Each row has a class, written after it.
[-190  -67  -91  -57 -131   18  -33 -237  254 -468 -119  133 -213   66
 -280  290 -254   -7   49 -180  -48  356  162  509  340 -190 -146  110
 -274  -31  288 -263 -161 -210 -208  335]
z860
[ 359 -262   53  -33 -203 -166   23  118 -183  205    1  -41   70  -59
 -155  382   65  328  114   95   11  157  -17  -12 -208   23  -40   22
  -73 -288   72  -72 -230  126  -78  194]
z947
[-105  249  -99   19 -104  177   65    3  -31  -82 -330  168  181  -47
 -218   77  -16 -293    5  -17 -102 -207   31  323  223 -181  -32  105
  -78  242   75   43 -170 -129  105  167]
z705
[-245 -124   44  105   78  199 -190  -62  223 -123 -116  -24   29   79
 -132  122  -97  -90   67   36  -39   99  -19  211  157  -59   -4  173
 -214  126   39   48  -73 -114  110   15]
z338
[   8 -265  -10 -212  -89 -124  -19  114  -70   31   42  -53   27   -9
  -39  312   72  284  141  154   -5 -227  -51  139 -112  103   28  -92
  -26 -256  135   30  -59  188   52   88]
z860
[ 187   20   58   22 -153 -259  229  -40 -304   32 -139   73 -268   84
 -107  398  -83  173  -99  132  -25  -33  199   44  -64   70 -190 -223
  -96 -221  119  -43 -329  196   12  274]
z499
[  84 -157   17 -187 -238 -102  127   92 -188  171 -139   53  -77  -31
 -137  246   62   83  129  -50   19  -16  211  -19   -9  -76  -86  116
 -271 -110   72  -88 -163  -77   24  366]
z353
[-339  -76 -132  -69   77  218 -254  139   51 -211 -255   88  -39  -46
  -60   40 -185 -101  -29 -135  -62 -171   75  175  294 -106   17  204
 -339  168  190  -37 -134 -125 -229   80]
z860
[-240  -96   61   19  137  141   94 -223  -85  -97 -238   20  -70 -100
 -167   56 -173   -2  140  -62  -93  -69  294  151 -179 -129 -199  152
 -172   92    0  -27 -130  -86  110 -314]
z353
[-169 -157   66   20  125   85   86 -137  -70 -121 -270   34  -52 -118
 -251  228 -103  -71   91    5  -60  117   95  135   48  -72  -59  121
  -66  176   -1  138 -348 -167   15 -142]
z313
[  15 -178  -29 -112 -224  -60  -49 -115  -91  124   34   60  -14 -209
 -122   80  196   55   73  -34   36   30  196   51 -114  -28 -207   29
 -186  -10  -14  -19  -87  -64  258  325]
z499
[-351 -374  248 -187 -159  -34    8 -135 -235  512  -17  -77  156 -433
  -56  145  517  -35  -90  219 -169  -90  456  -24   43   46 -396  -14
 -320  249 -119 -266  298 -664  -88  254]
z313
[ 103 -247   26 -134 -140 -113  228  241 -243  100 -116   36   26  -30
   35  305  105   58  128  157  -64 -185  139   15  -36 -119 -132  116
 -176   -2  162  -12 -211   42  139  282]
z950
[ 213  -70    1   86  -78 -146  240  107  -42   -8  -38 -104 -130 -320
  -86  108 -222   91   88  -27   59   78 -214  -57 -288 -207   50  422
 -110 -410  210  -36 -156  263  -23 -225]
z353
[-146 -355 -117 -123 -326  -75   26  126 -118  154    9  -13  -99  -25
 -115  311  141  164  117  -31   16 -121  129   91  115   -9  -41 -119
 -276 -245  142  -30  -90 -157   23  275]
z338
[-281 -475   70  102  -23  182  -43  -99  106 -229 -322 -121   39   -6
  -94  496 -121  137   79  -73 -270  -20   55  221  -67   87   93  297
  -22   64  -19 -112 -445  140  166 -557]
z353
[  35  210 -100 -147 -286 -162 -143   71  -14  409   51 -140  253 -286
 -358   22  -98  -99   77 -707  129  282  264 -275 -136 -127  100 -192
 -199 -202   64  -40  234 -157 -318  295]
z313
[-182 -201   99  105   56   39  272 -293   -5 -130 -125  318  189  -52
 -113  111   43  -37   60  -50 -193  -56  -22  307  152   10   74  257
 -115  156   84   22 -329  162   27  127]
z313
[ 159  -83  -20  -90 -298 -120   61   29  -31   32  -27  148   47 -181
 -194  106  -46   89  144   36   25   27   94  -62 -208  -30  -12    9
  -20 -108   21  -29 -166   39  409  263]
z705
[ -67 -243 -271 -106 -186  -24   12  155    6   90   51  -39  -18   82
  137   54   92  132  143  160   74 -236  -60   41  -17  -12   49   12
   36 -293  174   37  -14  189   22  109]
z499
[   3  -32  -13  117 -169  209 -243    3  -50 -182 -219   48  -57   89
 -249  176 -166   84   47  152  -37  -28   51  220  113   10   39  119
 -199   37   99   34 -217  -65    6  -14]
z705
[-338 -199   31  -78  375   83   94 -417   80  -11 -198  231  -55  347
 -136  299  -50   13   99  206 -117    8   75  246  114   26 -140  307
  -94   28  160  -64  -54   74  -73  105]
z705
[-379 -161   48  111  306   87  445 -370  -40 -137 -224  179   16 -155
  -52  209  -72 -264    6   -2 -173 -134  147  186   68 -132  -69  391
  -60  331  160   86 -235   61  163  -88]
z950
[ 139  -10   52 -143  -22 -260  484 -486 -320   46 -136  153 -298 -137
 -314  273   -6  245  247  233  -48  -29  163   -1 -257  137 -197  -75
 -364 -334  141  147  -82 -139   -6   43]
z705
[-117 -279 -223 -278 -289 -273  472 -334 -235  220 -115  140 -175 -180
  -87  301  173  -25   44   45   51  -53  361 -165 -147  -58 -258  -40
   39 -237  -10 -100 -249 -155  137  167]
z338
[ 387  -95  249  197  -94 -330  451 -162 -133   38  -99 -127 -353  -60
 -227   13  -48  275  -49  342   25  216  -34   89 -271  326 -512  159
 -257 -203   38  108  -45  244  102  260]
z950
[  19 -354  -10  -88  -79  -31  -58  167  -20   71  -66   26 -120   61
  -77  222   53  131  279  -10    7    0  230  -98 -225 -127  -72  200
 -257 -255   14    9 -257   19  246   63]
z950
[ 253  421   96  -73 -155   19   28  183 -272  -20  261   83   14  419
  394 -381   57  163  189  -86    7 -346  -59   56  219  120  110  311
 -249 -285  274  100  200  701 -346  263]
z950
[  99  -88 -105  157   17  132  271   41  -73 -122 -322  188 -139   11
 -235  168 -144   44  233  -26 -112 -162   73  226  -71  -44  -36   16
 -112  209  183  108 -247 -145  159  107]
z947
[-133 -279  -25  208   28  133  184   88   19  -73 -380   52 -130  101
  -78  190  -53  -67   37  167 -121 -113    2  134  143 -140 -103  195
 -187  105  130  -10 -316 -157  137 -114]
z353
[ 308 -123   26  -35 -173 -288  292 -105   63 -226  -11   17  103 -440
 -222  122    7  -49   19  -20 -112  -21  153  -92 -369   55    8   85
   -6 -201  -19  219 -197  143  128    9]
z950
[ 569  286    6  152 -220 -296    3  237  257  197   23  164  292 -196
 -288   57   63  130  125 -272  113   35 -248 -154 -290  -59 -123 -135
  156 -344  -82  -78   45  313  147  326]
z353
[-318  -74  -57   52  131  182 -125  -36  290 -122 -217  -11   16  310
  112  -73  -81  -34  118  -33  -10 -161   -3  141   82 -136  -13  104
    4   33   36   33  -90  -99  -59 -124]
z353
[  83 -202  182   50 -171 -168 -183   90   42  126  140 -117  107   72
   23  206   77  341   43 -158   12   97 -165   -1 -164   23 -183 -274
  -53 -160    9  -91  -49  -37   66  224]
z860
[ 117 -127   72  -44   22 -151  275  -87 -140   42  -18  -29   61 -112
   -5   61  109   64  131  119  -31 -101   -9  -35 -162   56 -275  100
 -108 -198  139  125  -63  114 -127   28]
z947
[ 264  189   55 -199 -141 -102   40   26 -255   82  -26   10  -70   40
 -148  371  -64  270  376   16  143    2   12 -100 -179  -40   17  -78
  -98 -379  -17   -8 -110   70 -169   14]
z353
[  -7 -322 -221  170  108  255 -589 -304  293 -507  -14   -1 -140  168
 -397  499 -368  293  -71   36 -144  283   45  152  -19 -140   24   79
 -115  -77  -61   20  127 -246  181 -356]
z499
[   6 -331  -12  172  173   23  143 -202   38   23 -329  134 -107  194
 -383  647 -176  184  347 -137 -146  260  191  -28 -242   30 -308  417
 -123 -286  -92  -36 -502  317  153  -90]
z705
[-153 -137  -89   99   99  124  103   87   50 -240 -253   63 -193   82
 -105  230 -184   32   90   72 -132 -101   38  200  124  -42   20  146
 -119   -2   13   64 -286  -29  128 -131]
z179
[  81 -168   29   44  -57  128  111  -23   -7   13 -265   10    7  144
  -70  142   30  -42  244   42   31  -77   66  -65 -223 -108  -24  146
 -130  232 -160  -38 -214 -316  211 -119]
z313
[  16 -386   50  -25  -14   16  307   98  -89  -91 -239  -61 -137  -47
 -207  323   35  -13  106  164 -196 -140  233  282  -29   22  -41  238
 -229   72  127   71 -248  -95   43   53]
z179
[  -3 -162  101 -288 -171  -94 -242  143 -103  125  -69 -111  -43  -74
  -69  311   32  195   89 -117  -53  -50  309  -73  -72  -40  -31   15
 -134 -139  165 -108  -89  -54  -80    5]
z179
[-432 -272  -64  -27 -136  133  258 -150  -36 -261 -333   48  -73 -128
  -52  210  -12   10  205   53 -226  -95  244  157  340   53   42   85
 -220  -52   74  118 -479 -171  -31 -293]
z947
[  10 -295  217  -44  207   43  -47  250   42  210 -204  102  178 -151
 -220  296  187   -5  186  131 -102   49  149  162  -37 -127  -58  336
  -17  144   -3    4 -321  100   65  212]
z950
[ -49 -208  -48 -317 -115  -82 -259  131  -56   33  -31  -70 -110   25
   64  276    4  195  105   10   -7  -33  152 -158  -44   57 -103   24
 -184 -175   79  -31  -37  -18  -86  222]
z499
[ -66 -212  -13  182  -85  158  155 -223  -69 -155 -123  121  -27   61
 -165  289   31   20  148   71  -62  -16    0  274   37 -132 -107  158
  -45   38    1   -8 -267 -104  153  -73]
z353
[ 131  -44  -68 -175 -184 -220  186   38 -269  141  -23   23   50 -439
 -149   50  164   97  154  -69  -65 -263   90   16 -293   84   -2 -238
  -73 -329  147  222 -207  138  -61 -108]
z338
[ 536  -72  215   68  162 -187  308  -73  -13  157   45   25   29  286
  307   -4   57  433  158  433   65 -405   12  -30 -360  123   13  176
  436  -12  263  153   18  451 -285  259]
z947
[-253 -253 -158   -5  -55   65  371 -126   81 -201 -150  -78   -9 -217
  -88  304 -156    6  299   -5  -27  -70  163  -15  -12 -227  178   95
  -55  -98  -24   75 -236 -187   72 -380]
z499
[ 128 -367  -83  270   34  -12 -224 -123 -151  -75  122 -167  -45  233
  128  233   72  146   43  129  -35   76   98  -62 -270   50 -515   70
  -81 -313   97  232 -210  225 -174  -27]
z950
[  79 -240  -36   66   32  130   12   10  125  -80  -68   -6    3   46
 -162  163   -9  124  343  -40   26  124   63   38 -108  -57   38  137
 -119  -47  -45  -20 -149 -119    8 -172]
z947
[  88 -232  -89  -97 -234   57  -53   57  -56   98   67   -1  -31  -14
 -195  386    9  274  478    7   93  112  208 -167 -173   16  -22   42
 -252 -306 -111 -137   -3  -82  207   12]
z947
[ 110   -1  175   63  158  -31  294  -31 -219 -135  -74  -29  331 -206
  156   68 -233  267  418  -74 -116 -312 -262   58 -439  105  163 -191
  395   59  382  310 -337  486 -314 -478]
z353
[ -29 -204 -156 -256 -255  -45 -146   28  -22   30 -110   31  -57   64
  -78  294  -22  104  146   90  -51   49  194  -72  -76   65   57  -64
 -120 -148   22  -69  -79 -149  130  173]
z313
[  21 -191  130  -17 -186  -93    6   34 -151  164  -48  -85  -61  -66
    7   88   80  268   23  -27 -104   30  -11   13   -4  -23 -164    6
 -286 -146   98  -33  -93  -85   47  -31]
z338
[   3  -43   -3  -55 -152  -69  218 -176 -213 -122  -51  191 -111   48
   35  365   62  191  154  168  -30 -176 -144   29   43   83  -80 -158
  -77  -78   15  -29 -159  -85  153   57]
z353
[-200 -180   29  -13  -42  160  121  -29  112 -100 -190   27  -71    2
 -217  388 -100  -60  346    9    1  135  344   91  -41 -293  -39  144
  -79  144  -81 -208 -163 -344  299 -135]
z950
[ 495 -396 -187  352 -404  -87  714   17 -405  -73  -68 -215    0   56
 -161  508   38   57  215  220  -33  -91  -46 -109 -201  -67  107 -188
 -144 -246  115  263 -406  -11  149 -361]
z499
[ 145 -177  -25 -150 -165 -121   14 -228 -174   71   26  -51   46 -264
 -278  305   56  231  153  134   31   91  117   -7 -262  100 -101  -50
   31 -296   50   89  -79   52   -1  -90]
z947
[-377 -338   91   33  372  154 -160  -42   63 -105 -401  172 -245 -471
 -296  300  -98 -334  -23 -419 -312  358  479 -241  -96  -59 -309  596
 -336  190 -159 -164 -575   46  621 -474]
z947
[ -10 -516  -35  -84 -428  517 -569  787  -46 -357   45  159  482 -127
 -155 -101  274 -248   41  265 -152 -285 -561  345  381 -154  377  250
  226  372   64  246 -224 -206  296  102]
z353
[-261 -355  -53   51  136  209   80  -27   58 -232 -154 -108 -249  -42
 -315  142 -162  -43  345 -121   15   96  356  129 -100  -26  -20   85
  -88  -23   23   79 -266 -170 -162 -406]
z860
[-205 -470  -94 -177 -160 -124   54  299 -102   18  -25 -160 -167 -103
  125  221   15  216  115  223    2 -284   93 -153 -117   93  -47  -48
 -137 -411   21   17 -136   29   70 -119]
z353
[  44   -2  205 -274  -76 -248  331 -187 -186  235 -173   42  -33  -93
  -74  343   95  111  156  118  -13  -66   66 -103 -218   18   36  -12
 -167 -183   32 -120 -208  -17  104   24]
z860
[ -11 -514  -71 -333 -318 -178  -75  161 -107 -173 -130  -66  -53 -201
 -108  439  -19  257  153  100 -159  -36   52 -103 -210  193  109  -70
 -353 -302   93   61 -311  -84  114  -45]
z950
[-452  -24 -268  118 -141  225   72 -227   85   27  174   43 -124  899
  243  199   -2  193  451 -293 -113  122  383 -260  484  341  242  -72
 -603 -688 -251 -255  166  133 -361 -148]
z947
[ 147 -368 -116  146 -152 -128  152   87 -111  164  -18   58 -133   39
    3  289   -9  345    4  383  -15    5  -33  -30   75  -25  -99   48
 -205 -194   82   -5  -39  -64  146  372]
z313
[  24 -368  -85 -198 -164  -69   31   64  -88  105  -30  -90   56  101
   34  389  118  200  218  129  -49  -32 -104  -48 -116  125  190   37
   11 -262   92   41 -239   63  -51  -28]
z705
[-278   -3  236  305  436  391 -328 -174  -50  -55 -326  -95 -263  215
 -326  147 -344  141  118  -78 -293  183   52  267 -143   81 -211  232
 -407  -10   -1   57   -8 -197 -450 -477]
z338
[ -11  261  -14  299 -174  105  382  312  -57  316   87   20   95   93
  203 -506  274  -81  507 -628   54  -56  -40  337   61 -102 -167 -102
  -16  -76  117    7 -179   24 -746  411]
z338
[-174 -129   20   40  117  233   58 -169    2 -120 -252   15    3   91
 -133  100  -59  -59  138   90 -138 -190   30  383  -22  -97  -60  302
 -116  168  149  157 -157   21  151 -180]
z338
[   1 -126  -61  131   -2  125  -15  -12  -45 -219 -216  -64  -13  -29
 -168  216 -205   37   88   18  -88  -86    9  174  -89  -54  -11  105
 -135   50  154  107 -231  -34  -15 -224]
z705
[ 142   46  124  -37  -85  -48  -80  102 -138   54 -170   54 -276  101
 -191  216   15   20   38  -21  -83   74  193   -3   23  -36 -378   88
 -382  -29   61 -105   39 -245   50  296]
z313
[  51 -248  -26   12 -134   99   38 -283   26 -218 -283   33   84  -52
 -359  145 -229   50  162  -36  -65   92  245   66 -187   24  -89  305
 -174  162  -50  140 -255   93  426 -137]
z313
[-191 -172   73  -81  363    0  318 -160 -145 -102 -203    2  -93 -203
  -11  245   57 -104   61 -145 -191  -76  217  140 -140   45  -42  153
   -4  289  -65  125 -334   22   25 -255]
z950
